Below are the code and all the weights of a small trained network. Each question names an input and a target symbol and asks about switching units off, where a switched-off unit gives its printed mean instead of its output.

import numpy as np


def w(rows, s, z=0):
    codes = np.array(rows[::2]) - 128.0
    scale = np.full(codes.shape[1], s)
    scale[-1] = z or s
    return codes * scale


def norm(h):
    return h / np.sqrt((h * h).mean(-1, keepdims=True) + 1e-5)


def softmax(a):
    e = np.exp(a - a.max(-1, keepdims=True))
    return e / e.sum(-1, keepdims=True)


def log_softmax(a):
    a = a - a.max(-1, keepdims=True)
    return a - np.log(np.exp(a).sum(-1, keepdims=True))


def net(x, mask):
    ids = ['ΔΣΦαβγεζηθλμπτψω'.index(c) for c in x.split()]
    T = len(ids)
    res = E[ids] + P[:T]
    u = 0
    for l in range(2):
        r = norm(res)
        for j in range(3):
            rows = slice(3 * j, 3 * j + 3)
            q, k, v = (r @ M[l][rows].T for M in (Q, K, V))
            z = softmax(np.where(np.tri(T) > 0, q @ k.T / 3**0.5, -1e9)) @ v
            o = O[l][rows]
            res = res + np.where(mask[u + j], z, o[:, -1]) @ o[:, :-1]
        u += 3
    return log_softmax(norm(res)[-1] @ U[:, :-1].T + U[:, -1])


Q, K, V, O = {}, {}, {}, {}
E = w([
[135,122,75],'Δ',
[72,142,126],'Σ',
[204,193,79],'Φ',
[90,124,155],'α',
[254,205,100],'β',
[133,80,93],'γ',
[103,112,161],'ε',
[217,200,60],'ζ',
[125,156,118],'η',
[154,185,141],'θ',
[122,141,118],'λ',
[97,121,185],'μ',
[128,73,82],'π',
[98,150,51],'τ',
[121,106,59],'ψ',
[110,109,139],'ω',
],0.0097)
P = w([
[159,58,201],'0',
[97,62,115],'1',
[144,93,127],'2',
[130,187,148],'3',
[101,68,122],'4',
[143,98,126],'5',
[117,231,177],'6',
[99,69,126],'7',
[164,98,55],'8',
[104,255,191],'9',
[98,70,128],'10',
],0.0063)
Q[0] = w([
[85,209,87],'L0H0',
[132,178,187],'L0H0',
[7,130,74],'L0H0',
[52,109,122],'L0H1',
[72,151,104],'L0H1',
[70,116,103],'L0H1',
[83,200,85],'L0H2',
[108,116,138],'L0H2',
[90,90,123],'L0H2',
],0.015)
K[0] = w([
[6,111,196],'L0H0',
[134,178,160],'L0H0',
[66,109,120],'L0H0',
[101,101,125],'L0H1',
[106,65,167],'L0H1',
[57,70,130],'L0H1',
[80,160,82],'L0H2',
[118,138,160],'L0H2',
[105,65,118],'L0H2',
],0.019)
V[0] = w([
[207,76,26],'L0H0',
[113,45,74],'L0H0',
[76,91,169],'L0H0',
[152,76,165],'L0H1',
[27,133,147],'L0H1',
[78,33,108],'L0H1',
[106,158,64],'L0H2',
[115,216,133],'L0H2',
[80,193,3],'L0H2',
],0.0062)
O[0] = w([
[70,94,239,84],'L0H0',
[27,223,205,204],'L0H0',
[98,163,40,207],'L0H0',
[235,253,24,154],'L0H1',
[100,177,211,210],'L0H1',
[165,204,222,252],'L0H1',
[164,119,61,140],'L0H2',
[205,84,168,104],'L0H2',
[199,163,44,153],'L0H2',
],0.0037,0.0041)
Q[1] = w([
[148,147,18],'L1H0',
[182,116,221],'L1H0',
[232,254,114],'L1H0',
[82,192,42],'L1H1',
[205,50,128],'L1H1',
[215,23,144],'L1H1',
[38,158,45],'L1H2',
[175,65,119],'L1H2',
[194,120,168],'L1H2',
],0.0077)
K[1] = w([
[189,117,115],'L1H0',
[107,100,164],'L1H0',
[164,142,195],'L1H0',
[105,151,154],'L1H1',
[167,100,96],'L1H1',
[247,138,48],'L1H1',
[88,154,179],'L1H2',
[143,87,126],'L1H2',
[174,142,116],'L1H2',
],0.015)
V[1] = w([
[75,67,137],'L1H0',
[116,99,153],'L1H0',
[101,190,56],'L1H0',
[71,180,91],'L1H1',
[183,87,69],'L1H1',
[1,167,230],'L1H1',
[166,118,60],'L1H2',
[170,65,106],'L1H2',
[57,184,196],'L1H2',
],0.0055)
O[1] = w([
[180,136,203,123],'L1H0',
[148,135,177,126],'L1H0',
[5,30,221,142],'L1H0',
[181,82,215,156],'L1H1',
[43,74,175,60],'L1H1',
[217,84,126,255],'L1H1',
[104,234,223,85],'L1H2',
[211,178,193,78],'L1H2',
[197,128,82,203],'L1H2',
],0.0027,0.0084)
U = w([
[253,135,143,137],'Δ',
[152,195,114,183],'Σ',
[125,159,104,126],'Φ',
[102,221,181,26],'α',
[155,107,114,1],'β',
[83,72,105,88],'γ',
[112,125,166,127],'ε',
[117,123,135,106],'ζ',
[134,83,92,139],'η',
[128,79,114,77],'θ',
[135,123,166,250],'λ',
[118,103,152,174],'μ',
[104,67,139,214],'π',
[17,160,85,64],'τ',
[135,84,89,41],'ψ',
[123,121,162,136],'ω',
],0.02,0.0042)

Each question gives the input, a string of symbols that net reads in full, and the target symbol t.
The units are the heads (3 rows each of Q, K, V and O). Each row of codes is followed by its name. A weight is (code - 128) times the scale printed after its matrix; where a second scale follows, it is the last column's (O and U).
mask holds one flag per head, layer by layer. A switched-off head (its flag False) gives its mean, the last column of its rows in O, instead of its output. The means were averaged over made-up inputs and are rounded, as every weight is.
A unit's drop is (log p(t) with every unit on - log p(t) with that unit switched off) / (log p(t) with every unit on - log p(t) with every unit switched off).
The circuit of an input: a set's keep is (log p(t) with only the set's units on - log p(t) with every unit switched off) / (log p(t) with every unit on - log p(t) with every unit switched off). Starting from all 6 units, units are removed one at a time, each time the one whose removal leaves the highest keep (on an exact tie, the one counted first), for as long as the keep stays at least 0.8.
units of the circuit, in order: the units of the circuit, biggest drop first
unit that matters most: the unit with the biggest drop
which heads matter: for each layer, one digit per head in row order, 1 if its drop is at least 0.15 and else 0, layers parted by /
drop of u: that unit's drop, to one decimal
input β ε β γ π η Σ λ μ ψ, target Δ: unit that matters most => L0H2
input π Δ η α, target Δ: which heads matter => 100 / 000
input β θ ε α, target Δ: which heads matter => 101 / 000
input Δ Σ μ θ η λ ε, target Δ: which heads matter => 100 / 000
input λ ω ω Σ γ Σ θ, target Δ: units of the circuit, in order => (L0H2; L0H0)
input λ η τ Σ π π, target π: which heads matter => 000 / 000
input ω γ β λ η π, target π: which heads matter => 101 / 000
input λ η θ η β π Σ, target Δ: units of the circuit, in order => (L0H0; L0H2)
input Σ λ α, target α: which heads matter => 110 / 000
input λ Σ ψ Φ Φ ζ α ψ π η, target Δ: which heads matter => 101 / 000
input π η Σ π, target Σ: which heads matter => 111 / 000
input ψ Σ τ η τ ψ Σ λ α, target α: drop of L0H0 => 0.9
input Σ θ ω Σ η β μ, target Δ: drop of L0H1 => 0.0
input ζ λ β Σ η Σ θ, target Δ: drop of L0H2 => 0.1
input ψ π π λ, target Δ: drop of L0H0 => 2.9
input η μ ψ τ ψ ψ ε λ, target α: units of the circuit, in order => (L0H0)
